Facts:
mopludom {π=b}
modun {π=a, δ=flaluklon}
bodri {π=a, δ=larevo pleniklem suplen}
fazi {π=c, δ=platrada, ρ=niba rekla}
skefam {π=c, δ=grokir}
zegik {π=a}
grivin {π=c, δ=mulugrak}
leriduk {π=a, δ=grokir}
piflek {π=a, δ=grokir}
staklal {π=c}
milur {π=b, δ=stelis kibos plogrem}
pupu {π=b}
flotrin {π=c, δ=rolam}
nepu {π=a, ρ=platrada}
kliflo {π=a}
muplu {π=b, δ=stebru grokir rolam}
bradi {π=c, δ=grivin grokir, ρ=stelis draken}
bogri {π=a}
larevo {π=b, ρ=nukor greplis}
kobre {π=b, δ=plozo}
draskil {π=c, δ=pudro}
drelik {π=c}
zufotrel {π=b}
plapli {π=c, δ=medrupli}
gruzus {π=b, δ=grokir dala}
likasti {π=a, δ=plago}
dala {π=a}
plogrem {π=a, ρ=plakli}
tribor {π=a, δ=drelik zegik, ρ=leriduk}
stama {π=b, ρ=zefo baga}
zegrek {π=b, ρ=vopa posos pupu flikubos}
trofes {π=c}
lidakam {π=b, δ=skogru, ρ=likasti flezak draken}
rolam {π=a, δ=befos}
neklum {π=c}
stadrona {π=b, δ=trofes}
nukor {π=b, δ=dala}
veni {π=a, δ=plozo briflak}
plago {π=b, δ=mabron}
vaplin {π=a, δ=gruflir}
dridi {π=c}
fligruton {π=a, δ=dala, ρ=grivin grokir flikubos}
lolun {π=b, δ=kobre grokir mulugrak}
dudris {π=a, ρ=kebu}
trafi {π=a, δ=stama}
lidi {π=b}
stelis {π=c, δ=medrupli}
baga {π=a, δ=kebu}
stoze {π=c, δ=gregel}
dibi {π=a, δ=medrupli}
draken {π=b}
britros {π=b, δ=kezi dala}
platrada {π=a, δ=grokir}
flikubos {π=b, δ=zefo}
flitri {π=a}
parom {π=a, δ=lidris, ρ=neklum gita mabron bregar}
tratri {π=a, δ=grokir}
plikos {π=a, δ=mulugrak, ρ=flitri trofes brivoda flezak}
lidris {π=a, δ=pleniklem}
falo {π=b, δ=medrupli}
didruk {π=b, δ=kibos gruzus, ρ=falo dibi}
zapor {π=a, δ=bregar}
niba {π=a}
nabe {π=a}
kibos {π=b, δ=grokir}
tedu {π=a}
vopa {π=c, δ=flitur vidravuk skefam}
palar {π=a, δ=grivin}
ligin {π=b}
vadru {π=a}
siflok {π=a, δ=fisko}
grudrutur {π=b, ρ=lesu stelis plapli}
luga {π=a, ρ=megusti}
plosko {π=a, δ=stesek drelik}
keren {π=b}
flibeskal {π=a}
fledar {π=a, δ=zefo bregar, ρ=zefo dridi grugi likasti}
guda {π=a, δ=grokir megrupu stama, ρ=niba megrupu pupu flibeskal zegik vopil stoze}
kezi {π=c, ρ=klizas bogri}
zastek {π=c, ρ=stelis zerol suplen tevo}
disevim {π=a, δ=grokir dala}
briflak {π=b, δ=medrupli kobre}
beplo {π=a, δ=grokir mulugrak}
gregel {π=c}
kebu {π=a}
mobun {π=b, δ=trafi}
kaploza {π=a, δ=stana gruzus}
vegon {π=b, δ=kliflo skogru}
bregar {π=a, δ=grokir}
stobil {π=c, ρ=vidravuk brivoda}
grotrek {π=a}
brisan {π=a, δ=klizas grokir piflek}
megrupu {π=a, δ=dala}
saplan {π=a, ρ=draskil rolam}
gruflir {π=a}
rekla {π=c, δ=kobre lidris skogru}
grokir {π=a}
dreklok {π=b, ρ=zufotrel}
klaskune {π=a, δ=stama}
grugi {π=b}
kedul {π=a, δ=kobre}
truplim {π=a, δ=grokir, ρ=klizas likasti pleniklem}
graso {π=a, ρ=vebri neklum}
medrupli {π=c, ρ=zufotrel grivin platrada pleskal plosko}
bogruk {π=a, δ=grokir, ρ=draken}
megusti {π=b}
zorelik {π=a, δ=flitur keren gruzus, ρ=klizas niba kebu flibeskal}
skogru {π=b, ρ=vidravuk suplen}
sipom {π=a, ρ=platrada megrupu}
skaskatrun {π=c, ρ=kebu suplen}
vidravuk {π=c, δ=gregel lolun zogro}
pleskal {π=c, δ=flubugras}
lesu {π=c, δ=gita}
folemol {π=a, δ=grokir}
brivoda {π=b}
pleniklem {π=b, δ=grokir}
flezak {π=c, δ=rolam}
stesek {π=b, δ=mulugrak}
rutro {π=a, δ=truplim, ρ=plapli}
pudro {π=a, δ=stama lidris}
befos {π=b, ρ=gruflir}
stana {π=a, ρ=klizas trofes ladu}
vebri {π=a, δ=mulugrak}
kleflabro {π=a, δ=grugi, ρ=gruflir tratri zapor}
ladu {π=a}
nogil {π=a, δ=plapli, ρ=zoflin zefo vebri mulugrak}
buflopam {π=c}
gita {π=a, δ=gruzus}
klidram {π=c, δ=grokir, ρ=platrada bruflun zapor rolam}
mulugrak {π=b}
sazam {π=b, ρ=kibos}
nobriskil {π=a, δ=grokir, ρ=pudro flitur plakli piflek}
plakli {π=b}
nobuplar {π=b, δ=grokir sipom, ρ=rekla}
suplen {π=a}
grudren {π=a, δ=kezi, ρ=stelis siflok tratri stadrona zogro}
greplis {π=a, δ=plozo}
klizas {π=b, δ=gregel folemol}
flaluklon {π=a}
vopil {π=a}
zerol {π=a, δ=keren}
gebo {π=b, δ=gita}
stebru {π=c, δ=briflak, ρ=folemol modun palar dibi botuk}
zoflin {π=b}
kastes {π=b, ρ=mopludom lidi plapli botuk}
stiseze {π=a, δ=lolun, ρ=buflopam brivoda}
gugin {π=a}
zefo {π=c, δ=dala}
skegruvas {π=a, δ=grokir}
fisko {π=b, ρ=zefo ligin gruzus}
zeflastun {π=a, δ=kobre grivin}
flitur {π=a, δ=kobre befos}
zogro {π=c}
dravik {π=a, ρ=grokir kliflo}
grifu {π=a, δ=guda, ρ=skegruvas zerol pleniklem veni}
kufan {π=b, ρ=kobre stesek}
botuk {π=a}
mabron {π=a, δ=flaluklon}
plozo {π=b, ρ=zapor gita}
trugek {π=a, δ=stadrona, ρ=flaluklon bodri dibi rekla piflek}
bruflun {π=c}
guza {π=b, δ=pleniklem}
flubugras {π=a, ρ=bodri likasti kaploza}
gretubrul {π=b, δ=trafi}
tevo {π=a}
posos {π=b}
drastan {π=a, δ=palar, ρ=trofes lidris}

Known rows:
[ -7  11   1   7   0 -13   2  24  18   8  -3   1  -4   2  -1  -1 -26   0
   4  18  -6   1  11  22 -13  -5  15 -38] : nukor
[-12   1  -9   5   2 -12   4  19  14   2  -2  -8   2   4  -4  -5 -17   1
   6   6  -7  -4   9   5  -2 -13   9 -20] : britros
[-13  -2  -9   7   0 -11   6  15  23  -7   0 -15   7  -4  -6  -4 -26  -2
  11   6 -10  -2  14  12  -5 -12   3 -27] : megrupu
[ 4 -6  0 -5  3  6 -1  6 -6 11 -2  3  8  4 -1 -5 -5  5 -6 -4  3  5 -1 -2
  0 -9  6  7] : kufan
[ -5   4  -5   4  -1 -10  -1   3  -1  -1   2   4  -1   6   1  -4   4  -2
   4   1   3  -5   3  -1   4   1   7  -2] : klizas
[ -6   4  -5   4  -1 -10   0   3   0   0   3   4   0   6   0  -5   3  -2
   3   1   3  -5   3   0   3   1   6  -2] : stadrona
[ 5 -7  3 -4  0 10  0 -3 -3  6  0  1  7 -1 -1 -5 -5  4 -6 -5  3  9  0  2
 -5 -3 -1  9] : nepu
[-13   4  -8   5   3  -6  12 -17   3   4   6 -12 -11  21   1   2  -8  -5
 -15  -5  -8   8  -2   0   0  15 -14  -6] : plikos
[ 5 -4  1 -5  4  2 -4  2 -7  8  0  6 13  2  0 -5 -5  0 -3 -7  4  4 -1  1
  4 -8  4  3] : grugi
[ 4 -5  0 -4  3  4 -3  4 -7 10 -1  5 10  3  0 -6 -5  3 -5 -5  4  4 -1  0
  1 -8  6  5] : keren
[-7  1 -3  5 -4 -3  4  1  7 -2  2 -4 -6  1 -2 -5  0  1  2  4  0 -1  5  1
 -6  4  1  0] : fledar
[-7  2 -6  8 -6 -8  2 -1  7 -7  6  1 -1 -1  0 -6 -1 -5  8  3  1 -3  8  3
 -3  6  2 -2] : gita
[  5  -2 -11   0  13  13  18   3 -12  -1  11   7  17  -6  14   1  -8  -3
  -6   9   0  -4 -19   1  19 -12  21   5] : megusti
[  7  -3  16   0  -4   2  -4   1  -4 -14 -14 -20 -14 -12   3  23  13   2
   8   9 -12  -5  -6 -10   3   7   8  -6] : nobriskil
[ -1  -9  -2  -2   3   4   2  11  12   4  -2 -10  15  -6  -4  -4 -27   3
   1  -2  -7   7   7  10  -6 -16   1 -13] : dala
[-11  18  12 -11   7  -6   4   0   8 -11 -12   3  -6  14  -5 -12  19   9
   2   4   8 -16  -9   7   4  -2  -9  -2] : falo
[  0  16   9   6  -6  -3   0  -3   4   2   2  14 -11   2   3  -2   1   0
  -2  14   7   4   3  18 -14  20   4  -9] : greplis
[  4   1   5   0   0  -2  -1   5   0  -5  -5 -11 -20  -6   2  22  12  -1
   1   7 -12  -7  -5 -12   3   1  -3 -10] : bradi
[-7  2 -5  4 -2 -8  2 10  4  2  0  0 -6  7 -1 -5  2  2  3  5  0 -5  4 -3
 -1 -2 10 -2] : didruk
[ -8   5  -5   6  -2  -8   4 -11   3  -5   6  -1  -3   7   1  -3   0  -5
  -1  -2   0   0   2   3   1  11  -6  -2] : palar

Rows:
No name comes twice in this set of rows, the named rows included.
[ -2  -3   6   4  -1  -4   0  12  10 -12 -11 -23  -5 -12   0  15  -8   1
  12  10 -16  -5   2   0   0  -5   7 -21]  disevim
[-8  8 -1  3 -3 -4  5 -8  5 -7  2  1 -9  7 -1 -6  8  0  0  3  4 -4  0  3
 -3 11 -5  3]  kedul
[-6  2 -5  5 -6 -3  4  1  7 -2  3 -2 -7  2 -1 -6  2  1  3  4  1 -1  6  1
 -6  5  2  2]  zorelik
[ -6   7   3   2   5 -11   3  -6  -5  -3  -6 -13 -15  15   4  14   7  -3
  -6   2 -10  -3  -8  -8  10  10   0 -11]  lolun
[-6  2 -5  4 -2 -6  2  7  1  4  1  2 -7  8 -1 -6  5  3  1  3  2 -4  3 -4
 -1  0  8  1]  lidakam
[-13  -3  -8   6  -1  -7   8  16  22  -2  -1 -16   0  -2  -6  -5 -22   2
   7   7 -10  -1  12   8  -9 -11   3 -21]  fligruton
[  7   0  13   2  -2  -7  -9   6  -9 -12 -13 -13  -9 -10   5  23  15  -2
  13   8 -11 -11  -7 -13  12   3  16 -10]  pleniklem
[-6  3 -3  4 -2 -5  3 -7  3 -5  5  0 -1  4  0 -4  0 -4  2 -1  1  0  3  3
  0  8 -3 -1]  plosko
[  9   5  12  -3   0   7  -4   9  -5  21  -3  15  -2   4   4  -2  -8   6
 -12   9   6  12   0  13 -13   3  13  -4]  larevo
[-5  2 -4  6 -4 -6  2 -3  5 -6  4 -1  0  0  0 -4 -1 -3  6  2  1 -2  5  4
 -2  5  0 -2]  kaploza
[-14   7 -12   5   9 -16   9 -15  -1   7   6  -8  -5  28   3   2 -10  -9
 -16  -8  -8   5  -4  -1  10  11  -9 -13]  stesek
[-4  1 -6  8 -8 -4  1 -2  2 -3  7  4 -4 -2  1 -5  3 -3  5  3  4 -1  6  0
 -4  9  4  6]  klaskune

The same elements again, as new rows of numbers:
Known rows:
[ -4  -6  -3   3   1   0   1   0  -2   3 -11   4 -14   1] : bogri
[ 12   1   5   3  -4 -10   7 -16 -17  14  21   0  10 -18] : tratri
[-4  5 -6 -4  2 -1  4  4 -3  2 -3  1 -4  9] : dala
[ 3 -2 -2 -7  3  5 -1 -3 -6  5 -4 -6 -8  6] : grotrek
[ 13  -4   4  14 -12   9   1 -19  -6   7  23   5  23 -19] : truplim
[  4   2  -2   4  -2  -5   5  -8 -14   1  22   1   8  -9] : beplo
[  3   5   4  -4   2   4   0   8   7 -15   2  -6  19   3] : fligruton
[  6   0   5   8  -5 -10  12 -16 -21  15  20   8   5 -17] : leriduk
[ -3   2   0  -3   1 -10   1   4   1   0  -5   2  -4   1] : plosko
[-11   0  11   4  -2   5   8   4  -1  -5 -10   2   6   4] : kleflabro
[  6  -3  -3 -10   7  -2  -4  -6   7   8   2 -13  -4   1] : zoflin
[-10   3   1   7   0   3   8   1   5   2  -2  -1   9   4] : didruk
[  1   1 -12  -2   3   0   0  -3   9   6   3  -2   3   0] : klizas
[ -5  -9  -3   3   0   2  -3  -4   8   5  -6  -1 -10   1] : brivoda
[  9  -4  -2  -3   2  19  -5  -6  15   2   1 -11   8   2] : grudrutur
[-10  -5  -3   4   6  -2   7   5   1  -5   6   2  -4   8] : gretubrul
[-6 -6 11  0  1  5 -1 -4 11  3 -9 -7  3  0] : dreklok
[  6   8  -4 -10   0  -1  -6   4  -8  -4   5  -1   2   4] : vopa
[-3 14 -6 -1 -5 -5 -3 12 -2 -8 -3  9  2  5] : plapli
[  0   3  25  -9   1   2  -9  10   4 -17 -13  -5   9  -1] : medrupli

Rows:
No name comes twice in this set of rows, the named rows included.
[ -3  -2   7  14  -8   0   6  -6  -5  -1   6   8  11 -12]  guda
[  8   8  -1  13 -16   8   0  -8  -6   7   8  17  18 -15]  bradi
[ -2  -5   8  11  -6   5   8 -13  -1  10  11   2  16 -14]  nobuplar

Now the same elements, written a new way:
Known rows:
[  9  -6  -7 -22 -12   0  18   1  -7   6  13 -11 -10 -22] : muplu
[  6   5 -10   8  12  13 -16  -2   9  -6  -1   4  11  12] : neklum
[  6  -4  -6 -22  -8  -3   2  10  -6  -2   7  -6   2  -9] : flotrin
[-49  -5  -4  37  16   5 -10  13   1  14 -19  12  22 -16] : stama
[ -2  -6  -5 -28 -16  -3   2   9 -12 -12  19  -4 -16  -9] : vopa
[ 11   1  -2  11  15 -10  16 -23  12   4 -15   7  21  -1] : grudrutur
[ -2  -5  -9  -8 -14  -7   2  11   1  -4  11 -14 -32  -6] : tratri
[-28 -11   4  -7  23  -1  -8  11   9   8  -4  -4  -2 -27] : gruzus
[16 14  5 19 14  5 -6 -2  4 -1 -4  1  1 22] : gruflir
[-12  -9  -6  25   8  -5   4  18 -17   8  -6   8  32  -5] : skogru
[ 11  -2  -1  15  20  -1   7 -17  12  -3  -1  -3   6   4] : stadrona
[-40 -17   1  11  12  43   6  25 -11  -8  -3  -8  23   7] : mulugrak
[ -6  -7   2 -15   3   6  -3  12  -9  -3  -3   0 -24   0] : piflek
[  9   3  -1   7  25  -2  11 -20   3  -1  -6  -1   5   7] : lidi
[-10  -8  -1   7  10  23   3  10   0 -17  -5   4  21  14] : drelik
[-11   9   9  -8   6   1  -4  49 -13   8  -2  12  47   4] : medrupli
[  5  -6   0 -12   1  11   6  19 -22  11   7  -9  17 -10] : briflak
[ -7  -8  -4 -24  -2  -8  23 -10  -3  -1   0   0 -13 -25] : nobuplar
[-25  -3  15  -2  -7 -23 -11   4  11   7 -12  -1   4 -21] : stana
[-10  -1  10 -13 -20 -18  -4 -15  17   9 -10   6  -9 -25] : fledar

Rows:
No name comes twice in this set of rows, the named rows included.
[ -4  11 -11  17 -29   0  -9  11  -7  16   0  14   0  -3]  parom
[  8  -6 -19 -14  -9  -3  -5   7 -33   5  13  -1  -9   5]  rekla
[ -2   3   2  -7   0  13  -4  29  -9   0   6 -12  -3   3]  rolam
[-12  -7  -1 -21  -4 -17   6   2  -3  -6   3   6  -1 -16]  fazi
[-14   6  -7  27   1  -9 -14   8  -1   7  -6  10 -13   2]  trafi
[ 39   0   1 -32   3   6  -5  10 -29  11   4 -15  -8  13]  dibi
[ -1  -7   3 -29  11 -18  22  -7   1  10  -4  -1  -7 -35]  didruk
[  5   1   2 -10  -3  22   4   8 -18  -9   0  -7 -10  17]  palar
[-20 -11   5  -8  15  -1   4  14  -4   4  -2  -8   0 -23]  kibos
[ 21  15   0   9 -10  -6   4 -18  19   5  -5   7  12  12]  kleflabro

